Here is a tiny trained network, its code and every weight. The questions are about switching its units off for an input and a target symbol, where a switched-off unit gives its printed mean instead of its output.

import numpy as np


def w(rows, s, z=0):
    codes = np.array(rows[::2]) - 128.0
    scale = np.full(codes.shape[1], s)
    scale[-1] = z or s
    return codes * scale


def norm(h):
    return h / np.sqrt((h * h).mean(-1, keepdims=True) + 1e-5)


def f(y):
    return y / 2 * (1 + np.tanh(0.7978845608 * (y + 0.044715 * y**3)))


def softmax(a):
    e = np.exp(a - a.max(-1, keepdims=True))
    return e / e.sum(-1, keepdims=True)


def log_softmax(a):
    a = a - a.max(-1, keepdims=True)
    return a - np.log(np.exp(a).sum(-1, keepdims=True))


def net(x, mask):
    ids = ['αγδεηθλμξπσψω'.index(c) for c in x.split()]
    T = len(ids)
    res = E[ids] + P[:T]
    r = norm(res)
    for j in range(2):
        rows = slice(2 * j, 2 * j + 2)
        q, k, v = (r @ M[0][rows].T for M in (Q, K, V))
        z = softmax(np.where(np.tri(T) > 0, q @ k.T / 2**0.5, -1e9)) @ v
        o = O[0][rows]
        res = res + np.where(mask[j], z, o[:, -1]) @ o[:, :-1]
    y = f(norm(res) @ A[0][:, :-1].T + A[0][:, -1])
    res = res + np.where(mask[2:14], y, B[0][:, -1]) @ B[0][:, :-1]
    return log_softmax(norm(res)[-1] @ U[:, :-1].T + U[:, -1])


Q, K, V, O, A, B = {}, {}, {}, {}, {}, {}
E = w([
[87,148,155,155,214],'α',
[144,113,172,81,47],'γ',
[129,85,59,137,168],'δ',
[55,141,218,140,226],'ε',
[83,160,219,133,168],'η',
[96,185,206,96,107],'θ',
[88,37,137,124,170],'λ',
[111,92,129,64,198],'μ',
[150,76,153,142,87],'ξ',
[47,102,111,48,134],'π',
[86,140,142,104,4],'σ',
[72,193,75,163,149],'ψ',
[90,83,109,212,138],'ω',
],0.019)
P = w([
[131,127,248,92,2],'0',
[91,154,184,129,91],'1',
[79,137,162,131,98],'2',
[99,136,142,127,78],'3',
[98,111,113,129,90],'4',
[115,100,101,116,51],'5',
[109,88,81,125,66],'6',
],0.0087)
Q[0] = w([
[114,133,125,145,131],'H1',
[173,139,135,147,134],'H1',
[250,155,123,130,180],'H2',
[156,185,113,107,138],'H2',
],0.023)
K[0] = w([
[124,137,132,126,121],'H1',
[140,154,165,165,167],'H1',
[122,168,251,107,172],'H2',
[171,140,184,153,169],'H2',
],0.02)
V[0] = w([
[159,131,128,32,189],'H1',
[39,62,60,113,131],'H1',
[74,215,92,67,117],'H2',
[148,220,112,255,137],'H2',
],0.03)
O[0] = w([
[144,120,45,196,219,122],'H1',
[82,139,204,207,52,248],'H1',
[36,214,94,90,159,101],'H2',
[87,2,50,127,98,5],'H2',
],0.019,0.022)
A[0] = w([
[162,110,84,65,2,153],'N1',
[221,53,145,110,97,118],'N2',
[92,159,119,182,123,167],'N3',
[154,170,165,82,221,78],'N4',
[130,127,132,97,146,146],'N5',
[84,112,87,193,49,139],'N6',
[251,134,194,193,139,127],'N7',
[51,146,105,70,59,159],'N8',
[133,102,121,135,97,97],'N9',
[140,19,76,165,97,113],'N10',
[78,192,218,101,100,251],'N11',
[169,137,155,216,208,148],'N12',
],0.016,0.0027)
B[0] = w([
[50,132,132,229,133,143],'N1',
[128,77,74,51,149,149],'N2',
[106,130,96,130,64,163],'N3',
[74,117,186,154,194,161],'N4',
[135,121,145,115,148,127],'N5',
[66,112,105,177,72,165],'N6',
[139,82,22,183,148,228],'N7',
[164,122,57,161,140,149],'N8',
[102,116,133,127,121,132],'N9',
[132,131,254,54,133,140],'N10',
[150,78,72,63,63,254],'N11',
[105,121,72,184,107,176],'N12',
],0.025,0.02)
U = w([
[185,132,110,72,137,120],'α',
[219,71,78,110,157,177],'γ',
[137,165,124,31,63,81],'δ',
[148,174,79,189,174,161],'ε',
[117,206,205,133,104,146],'η',
[106,40,216,121,111,122],'θ',
[148,127,130,120,124,2],'λ',
[37,119,51,112,129,31],'μ',
[141,139,105,91,160,227],'ξ',
[139,98,131,83,146,119],'π',
[136,116,145,113,160,210],'σ',
[248,134,218,176,115,110],'ψ',
[109,100,128,155,181,164],'ω',
],0.011,0.0032)

Each question gives the input, a string of symbols that net reads in full, and the target symbol t.
The units are the heads (2 rows each of Q, K, V and O) and the neurons (one row each of A and B). Each row of codes is followed by its name. A weight is (code - 128) times the scale printed after its matrix; where a second scale follows, it is the last column's (O, A, B and U).
mask holds one flag per unit, heads first, then neurons. A switched-off unit (its flag False) gives its mean, the last column of its rows in O or B, instead of its output. The means were averaged over made-up inputs and are rounded, as every weight is.
A unit's drop is (log p(t) with every unit on - log p(t) with that unit switched off) / (log p(t) with every unit on - log p(t) with every unit switched off).
The circuit of an input: a set's keep is (log p(t) with only the set's units on - log p(t) with every unit switched off) / (log p(t) with every unit on - log p(t) with every unit switched off). Starting from the 12 units with the biggest drops (on a tie, the unit counted first), units are removed one at a time, each time the one whose removal leaves the highest keep (on an exact tie, the one counted first), for as long as the keep stays at least 0.8.
units of the circuit, in order: the units of the circuit, biggest drop first
unit that matters most: the unit with the biggest drop
top k neurons: the k neurons with the biggest drops, biggest first
which heads matter: for each layer, one digit per head in row order, 1 if its drop is at least 0.15 and else 0, layers parted by /
drop of u: that unit's drop, to one decimal
input θ λ α λ σ γ, target δ: which heads matter	01
input λ ψ ξ η π λ σ, target δ: unit that matters most	H2
input λ ψ ω π, target θ: units of the circuit, in order	(H2 N10)
input γ ψ δ γ θ α, target γ: units of the circuit, in order	(H1 N6)
input θ η μ μ α α, target ε: which heads matter	10
input σ γ μ γ α ξ θ, target γ: units of the circuit, in order	(H2 H1 N7)
input θ μ ξ ξ ω ξ σ, target θ: units of the circuit, in order	(H2 N10)
input π λ λ γ σ γ μ, target δ: units of the circuit, in order	(H2 N11)
input θ π γ σ α, target δ: top 2 neurons	(N11 N7)
input α α σ, target δ: top 2 neurons	(N7 N11)
input ξ π γ, target η: top 3 neurons	(N4 N7 N2)
input ψ λ ξ θ μ ω, target θ: top 2 neurons	(N10 N11)
input λ ε ε ε ψ ψ λ, target μ: drop of N1	0.0
input μ ε η, target ε: unit that matters most	H1
input α μ ξ ω γ, target θ: drop of N7	0.1
input ε π α ω μ, target θ: drop of N10	0.6
input λ γ ξ γ, target γ: drop of N2	0.1
